X =
-0.06   0.10   0.00  -0.01   0.09   0.07   0.15  -0.01  -0.13
 0.09   0.02   0.04  -0.07  -0.02   0.01  -0.05   0.21  -0.05
-0.11  -0.05   0.04  -0.07  -0.15  -0.10   0.04  -0.15  -0.10
 0.00  -0.10   0.03  -0.04  -0.08   0.14  -0.04   0.03  -0.19
-0.06  -0.02   0.04  -0.10  -0.21  -0.14   0.03  -0.04  -0.05
 0.07  -0.07   0.03  -0.08  -0.06  -0.02  -0.11   0.20  -0.03
-0.02  -0.01  -0.07  -0.05  -0.04   0.11   0.07   0.19  -0.04
-0.03   0.13   0.02  -0.04  -0.09   0.05   0.13  -0.05  -0.13
-0.09  -0.23  -0.04  -0.04  -0.12  -0.02  -0.07  -0.04  -0.03
-0.16  -0.06  -0.01  -0.08  -0.10  -0.06   0.14  -0.07  -0.10
 0.05  -0.04   0.08  -0.07  -0.14   0.07  -0.06   0.06  -0.17
Rows and columns are counted from 1.
(1, 1): -0.06
(11, 9): -0.17
(3, 3): 0.04
(8, 9): -0.13
(2, 2): 0.02
(8, 5): -0.09
(6, 7): -0.11
(2, 3): 0.04
(1, 7): 0.15
(6, 5): -0.06
(5, 1): -0.06
(7, 9): -0.04
(9, 2): -0.23
(1, 8): -0.01
(9, 1): -0.09
(10, 7): 0.14
(3, 9): -0.10
(9, 4): -0.04
(6, 1): 0.07
(1, 5): 0.09
(5, 5): -0.21
(7, 7): 0.07
(7, 5): -0.04
(1, 4): -0.01
(11, 8): 0.06
(7, 8): 0.19
(3, 7): 0.04
(4, 7): -0.04
(4, 1): 0.00
(3, 6): -0.10
(10, 4): -0.08
(5, 3): 0.04

M =
[[ 1.57 -2.52  2.58 -0.16  0.96 -0.59 -2.13  0.76  0.78]
 [-1.70  2.36  2.04  2.62 -3.78  0.76 -3.83 -0.27  2.72]
 [-1.57 -2.69 -0.09  0.31  1.39  1.14 -2.02 -0.36  0.56]
 [ 0.27  1.05  0.19  0.03 -0.33  0.19  0.06 -4.03 -0.69]
 [ 0.73  1.12  0.81  1.76 -0.51  0.38 -1.46  0.49  0.40]
 [ 0.58  0.49 -0.07  1.41  2.39  0.90 -1.89  0.00  1.73]
 [-2.09  0.55 -1.31  1.68  1.45  0.32  2.02  0.24 -0.17]
 [-2.57 -1.89  0.62  0.96  0.39 -1.19 -0.02 -0.12 -1.38]
 [ 0.87  1.78 -0.02  1.38  0.53  0.64 -2.53 -2.59 -0.87]
 [-0.91 -0.41  0.78  1.42  3.14  0.70  1.73  1.12  0.84]
 [ 6.61  1.73  4.76  4.71  3.66  1.91 -0.14 -0.44  3.94]
 [-0.81 -1.47  1.06 -2.22  0.95 -1.11  0.18 -0.94 -0.50]]
Rows and columns are counted from 1.
row 1 col 1	1.57
row 10 col 3	0.78
row 2 col 1	-1.70
row 11 col 8	-0.44
row 1 col 7	-2.13
row 8 col 1	-2.57
row 10 col 2	-0.41
row 8 col 3	0.62
row 7 col 9	-0.17
row 3 col 4	0.31
row 8 col 5	0.39
row 9 col 1	0.87
row 4 col 5	-0.33
row 9 col 4	1.38
row 10 col 8	1.12
row 9 col 8	-2.59
row 8 col 6	-1.19
row 11 col 4	4.71
row 6 col 4	1.41
row 11 col 9	3.94
row 12 col 4	-2.22
row 8 col 7	-0.02
row 1 col 2	-2.52
row 6 col 5	2.39
row 2 col 2	2.36
row 1 col 8	0.76
row 11 col 7	-0.14
row 4 col 7	0.06
row 1 col 3	2.58
row 5 col 6	0.38
row 7 col 1	-2.09
row 6 col 3	-0.07

W =
[[ 2.75  2.14  1.65  2.47  2.87  0.99 -3.14  1.47 -4.68 -1.91]
 [ 0.71 -2.02  0.39  1.58  0.14 -2.60 -0.67 -5.46 -0.86 -4.76]
 [-0.89 -0.28 -3.22  1.30  2.03  4.51 -3.21  3.87  0.17  2.20]
 [ 3.36 -1.16  0.20 -0.31  2.76 -3.18  3.26  0.13  4.97 -1.26]
 [-1.27 -0.01 -1.56 -2.59 -4.71 -2.18  2.62 -1.20 -2.08  4.20]
 [-0.34  0.75 -3.03  1.88  1.53  4.42 -4.34  2.77 -0.08  2.34]
 [ 3.21 -1.43  0.33 -0.29  2.72 -3.14  3.23 -0.09  5.00 -1.57]
 [-0.58  1.87  0.72  2.62 -1.03  3.48 -5.74 -2.70 -0.67  1.52]
 [ 1.04 -3.30  0.91  0.57  1.03 -2.84  1.27 -4.12  2.45 -4.57]
 [ 0.69 -2.55  0.56  1.27  0.29 -2.70 -0.11 -5.26  0.11 -4.85]
 [ 2.44  2.04  0.53  2.91  1.93 -0.35 -3.08 -1.32 -5.19 -2.61]
 [-3.04 -3.50 -2.24 -0.88  1.37  3.89  0.46  4.45  0.24  1.74]
 [ 4.18  2.57 -1.66 -0.70  0.88 -3.82  3.00  1.26  2.54  2.81]
 [-1.02  1.56  2.01  2.56 -1.25  3.21 -5.23 -3.60 -0.59  0.97]]
Rows and columns are counted from 1.
(1, 1) = 2.75
(4, 8) = 0.13
(7, 7) = 3.23
(9, 9) = 2.45
(7, 5) = 2.72
(14, 8) = -3.60
(10, 10) = -4.85
(3, 3) = -3.22
(5, 9) = -2.08
(8, 2) = 1.87
(2, 4) = 1.58
(1, 3) = 1.65
(9, 6) = -2.84
(3, 7) = -3.21
(5, 10) = 4.20
(11, 5) = 1.93
(1, 7) = -3.14
(13, 10) = 2.81
(10, 6) = -2.70
(5, 3) = -1.56
(4, 1) = 3.36
(10, 9) = 0.11
(14, 5) = -1.25
(14, 4) = 2.56
(11, 2) = 2.04
(4, 3) = 0.20
(3, 8) = 3.87
(5, 7) = 2.62
(7, 1) = 3.21
(6, 4) = 1.88
(12, 1) = -3.04
(8, 4) = 2.62
(12, 4) = -0.88
(1, 2) = 2.14
(7, 4) = -0.29
(9, 4) = 0.57

B = [[5.52, -0.70, 0.44, 3.27, 2.20, -0.42, -0.71, -0.08, 2.45, 2.09, 0.85, -0.29, 2.41, 2.76, 2.76], [-1.00, -0.10, 2.23, -0.20, -3.28, 3.12, 4.27, -0.91, -2.10, -2.01, 2.34, 0.51, 1.34, 1.44, -0.95], [-1.54, 0.25, -0.95, -3.74, 0.03, -3.19, 0.23, 0.42, -0.40, -0.54, 0.05, 0.93, 1.05, -0.84, -2.62], [-0.50, -2.91, 4.88, -0.20, -3.84, -0.85, 3.06, -0.61, -1.63, -2.46, 4.28, -1.50, 3.75, 2.58, -2.81], [2.43, 1.30, -4.21, 3.78, 5.18, 0.20, -4.60, -0.34, 1.65, 2.43, -0.06, 0.38, 1.02, -0.10, -0.11], [0.17, -0.29, -2.00, -0.59, -0.77, 0.72, -3.49, 0.22, 1.33, 0.76, -3.99, -1.50, -3.64, -2.79, 3.18], [-0.24, 3.63, -6.15, 0.10, 4.69, 0.09, -2.34, 1.32, 1.04, 3.89, -3.80, 3.88, -2.08, -2.15, 1.66]]
Indices start at 1.
row 1 col 1 = 5.52
row 1 col 8 = -0.08
row 6 col 13 = -3.64
row 4 col 8 = -0.61
row 7 col 9 = 1.04
row 6 col 15 = 3.18
row 6 col 12 = -1.50
row 6 col 11 = -3.99
row 5 col 6 = 0.20
row 7 col 11 = -3.80
row 3 col 15 = -2.62
row 5 col 12 = 0.38
row 3 col 13 = 1.05
row 6 col 9 = 1.33
row 3 col 14 = -0.84
row 3 col 8 = 0.42
row 7 col 13 = -2.08
row 3 col 9 = -0.40
row 3 col 4 = -3.74
row 1 col 14 = 2.76
row 1 col 2 = -0.70
row 7 col 8 = 1.32
row 6 col 5 = -0.77
row 3 col 1 = -1.54
row 1 col 9 = 2.45
row 7 col 5 = 4.69
row 6 col 8 = 0.22
row 5 col 2 = 1.30
row 2 col 14 = 1.44
row 5 col 3 = -4.21
row 2 col 1 = -1.00
row 4 col 15 = -2.81
row 5 col 4 = 3.78
row 1 col 7 = -0.71

x =
[[-5.10  4.83 -3.73  3.78  4.21  4.04 -5.19  4.29  4.70 -5.56  4.88  4.68]
 [ 4.19 -4.03  3.72 -3.46  1.60  1.55 -1.54  1.87  3.03 -3.99  3.69  3.34]
 [ 2.94 -2.99  2.69 -2.86 -5.45 -5.39  5.47 -5.51 -5.61  5.83 -5.95 -5.93]
 [-5.12  5.15 -4.54  4.34 -1.27 -1.46  1.03 -1.39 -3.23  3.32 -3.42 -3.33]
 [ 2.14 -1.82  1.66 -1.36  3.12  3.06 -3.08  3.13  5.38 -6.96  6.25  5.99]]
Indices start at 1.
row 1 col 1	-5.10
row 5 col 11	6.25
row 5 col 8	3.13
row 2 col 9	3.03
row 4 col 3	-4.54
row 2 col 5	1.60
row 3 col 7	5.47
row 4 col 12	-3.33
row 2 col 4	-3.46
row 3 col 1	2.94
row 4 col 7	1.03
row 1 col 6	4.04
row 2 col 1	4.19
row 4 col 2	5.15
row 1 col 12	4.68
row 2 col 8	1.87
row 1 col 5	4.21
row 3 col 4	-2.86
row 5 col 1	2.14
row 4 col 6	-1.46
row 3 col 5	-5.45
row 1 col 11	4.88
row 1 col 10	-5.56
row 5 col 6	3.06
row 3 col 11	-5.95
row 3 col 10	5.83
row 5 col 7	-3.08
row 3 col 3	2.69
row 4 col 4	4.34
row 4 col 1	-5.12
row 5 col 4	-1.36
row 2 col 10	-3.99
row 1 col 9	4.70
row 2 col 2	-4.03
